Below are the code and all the weights of a small trained network. Each question names an input and a target symbol and asks about switching units off, where a switched-off unit gives its printed mean instead of its output.

import numpy as np


def w(rows, s, z=0):
    codes = np.array(rows[::2]) - 128.0
    scale = np.full(codes.shape[1], s)
    scale[-1] = z or s
    return codes * scale


def f(y):
    return y / 2 * (1 + np.tanh(0.7978845608 * (y + 0.044715 * y**3)))


def softmax(a):
    e = np.exp(a - a.max(-1, keepdims=True))
    return e / e.sum(-1, keepdims=True)


def log_softmax(a):
    a = a - a.max(-1, keepdims=True)
    return a - np.log(np.exp(a).sum(-1, keepdims=True))


def net(x, mask):
    ids = ['αβγδηθλπω'.index(c) for c in x.split()]
    T = len(ids)
    res = E[ids] + P[:T]
    u = 0
    for l in range(2):
        q, k, v = (res @ M[l].T for M in (Q, K, V))
        z = softmax(np.where(np.tri(T) > 0, q @ k.T / 4**0.5, -1e9)) @ v
        res = res + np.where(mask[u], z, O[l][:, -1]) @ O[l][:, :-1]
        u += 1
        y = f(res @ A[l][:, :-1].T + A[l][:, -1])
        res = res + np.where(mask[u : u + 4], y, B[l][:, -1]) @ B[l][:, :-1]
        u += 4
    return log_softmax(res[-1] @ U[:, :-1].T + U[:, -1])


Q, K, V, O, A, B = {}, {}, {}, {}, {}, {}
E = w([
[86,113,7],'α',
[91,130,238],'β',
[40,231,34],'γ',
[145,64,56],'δ',
[104,159,105],'η',
[196,225,160],'θ',
[73,180,20],'λ',
[169,187,95],'π',
[210,106,117],'ω',
],0.015)
P = w([
[254,144,55],'0',
[111,97,104],'1',
[123,95,107],'2',
[124,104,106],'3',
[128,104,96],'4',
[132,104,95],'5',
[136,110,95],'6',
[145,112,99],'7',
[144,100,90],'8',
[144,111,95],'9',
[149,110,92],'10',
[157,117,94],'11',
[159,107,97],'12',
],0.01)
Q[0] = w([
[201,174,41],'L0H0',
[146,141,115],'L0H0',
[125,149,91],'L0H0',
[252,201,71],'L0H0',
],0.019)
K[0] = w([
[229,156,47],'L0H0',
[144,142,108],'L0H0',
[175,146,113],'L0H0',
[193,209,3],'L0H0',
],0.016)
V[0] = w([
[255,125,244],'L0H0',
[155,49,116],'L0H0',
[79,102,75],'L0H0',
[164,71,38],'L0H0',
],0.009)
O[0] = w([
[1,86,191,135],'L0H0',
[113,80,152,123],'L0H0',
[177,128,106,117],'L0H0',
[188,145,191,255],'L0H0',
],0.012,0.0066)
A[0] = w([
[66,255,110,68],'L0N0',
[148,119,203,214],'L0N1',
[146,191,162,65],'L0N2',
[170,179,79,2],'L0N3',
],0.0079,0.0058)
B[0] = w([
[227,147,179,175],'L0N0',
[65,28,51,233],'L0N1',
[45,46,153,160],'L0N2',
[126,144,254,254],'L0N3',
],0.0086,0.0047)
Q[1] = w([
[149,103,152],'L1H0',
[119,126,214],'L1H0',
[123,151,2],'L1H0',
[87,172,113],'L1H0',
],0.0091)
K[1] = w([
[137,181,125],'L1H0',
[160,109,38],'L1H0',
[77,118,254],'L1H0',
[129,29,86],'L1H0',
],0.0054)
V[1] = w([
[129,135,255],'L1H0',
[138,46,116],'L1H0',
[71,184,67],'L1H0',
[81,146,158],'L1H0',
],0.0092)
O[1] = w([
[195,156,254,241],'L1H0',
[237,103,103,126],'L1H0',
[71,240,75,4],'L1H0',
[177,241,159,95],'L1H0',
],0.0062,0.0035)
A[1] = w([
[103,155,2,104],'L1N0',
[10,105,163,2],'L1N1',
[182,84,251,110],'L1N2',
[38,172,2,203],'L1N3',
],0.0083,0.0063)
B[1] = w([
[248,153,112,135],'L1N0',
[216,195,36,179],'L1N1',
[43,138,41,254],'L1N2',
[159,117,221,172],'L1N3',
],0.014,0.01)
U = w([
[169,103,36,49],'α',
[227,181,93,131],'β',
[168,174,63,129],'γ',
[214,45,96,127],'δ',
[255,113,109,128],'η',
[121,239,132,95],'θ',
[171,173,47,104],'λ',
[150,85,198,253],'π',
[66,124,123,143],'ω',
],0.0062,0.0067)

Each question gives the input, a string of symbols that net reads in full, and the target symbol t.
The units are the heads (4 rows each of Q, K, V and O) and the neurons (one row each of A and B). Each row of codes is followed by its name. A weight is (code - 128) times the scale printed after its matrix; where a second scale follows, it is the last column's (O, A, B and U).
mask holds one flag per unit, layer by layer, with each layer's heads first. A switched-off unit (its flag False) gives its mean, the last column of its rows in O or B, instead of its output. The means were averaged over made-up inputs and are rounded, as every weight is.
A unit's drop is (log p(t) with every unit on - log p(t) with that unit switched off) / (log p(t) with every unit on - log p(t) with every unit switched off).
The circuit of an input: a set's keep is (log p(t) with only the set's units on - log p(t) with every unit switched off) / (log p(t) with every unit on - log p(t) with every unit switched off). Starting from all 10 units, units are removed one at a time, each time the one whose removal leaves the highest keep (on an exact tie, the one counted first), for as long as the keep stays at least 0.8.
units of the circuit, in order: the units of the circuit, biggest drop first
unit that matters most: the unit with the biggest drop
k most important neurons: the k neurons with the biggest drops, biggest first
top k neurons in layer l: the k neurons of layer l with the biggest drops, biggest first
drop when u is switched off: that unit's drop, to one decimal
input δ α θ λ π, target δ: units of the circuit, in order : [L0H0, L1H0, L0N1]
input β π λ, target β: units of the circuit, in order : [L0H0, L1H0]
input η β π λ δ λ β ω β α λ α, target η: units of the circuit, in order : [L1N2, L0N3, L1N0]
input π γ δ π α α π α π θ θ, target π: 4 most important neurons : [L1N2, L0N3, L1N1, L0N1]
input β γ θ δ π θ α β ω β β γ, target β: unit that matters most : L1N2
input π α θ γ θ β α, target π: 4 most important neurons : [L1N3, L1N2, L1N1, L0N3]
input α θ π, target α: units of the circuit, in order : [L1N2, L0H0, L1H0, L0N3]
input γ π β, target λ: 2 most important neurons : [L1N1, L0N3]
input π γ β β ω δ, target π: units of the circuit, in order : [L0H0, L1N1]
input π λ λ β α γ π ω δ γ, target π: units of the circuit, in order : [L1N2, L0H0]
input π θ π, target π: 4 most important neurons : [L1N2, L0N3, L1N1, L0N1]
input η π γ γ β θ λ α, target η: 2 most important neurons : [L0N3, L1N2]
input α γ γ α ω, target α: top 2 neurons in layer 0 : [L0N3, L0N2]
input ω λ θ ω θ β δ γ η η, target ω: units of the circuit, in order : [L0H0]
input δ δ θ δ α, target δ: 2 most important neurons : [L0N3, L0N1]
input π λ α, target π: top 2 neurons in layer 1 : [L1N3, L1N2]
input δ β δ δ θ π, target δ: 2 most important neurons : [L0N1, L0N3]
input η η β δ δ α π π γ, target β: 3 most important neurons : [L0N3, L1N2, L1N0]
input η θ γ π γ λ, target η: top 3 neurons in layer 1 : [L1N0, L1N2, L1N3]
input α θ θ ω β θ, target α: unit that matters most : L1N2
input ω ω ω β λ η, target ω: 2 most important neurons : [L1N2, L1N1]
input π η ω δ, target π: 4 most important neurons : [L1N2, L1N1, L0N3, L0N0]
input θ θ γ θ π α α β η, target θ: drop when L0N1 is switched off : 0.1
input ω ω θ δ α α γ α η α η π π, target ω: drop when L1N2 is switched off : 0.1
input ω δ β β λ λ θ π ω θ ω, target ω: drop when L1N2 is switched off : 0.3
input π β ω λ γ, target π: drop when L1N3 is switched off : 0.0
input β η γ δ λ, target β: units of the circuit, in order : [L0H0]
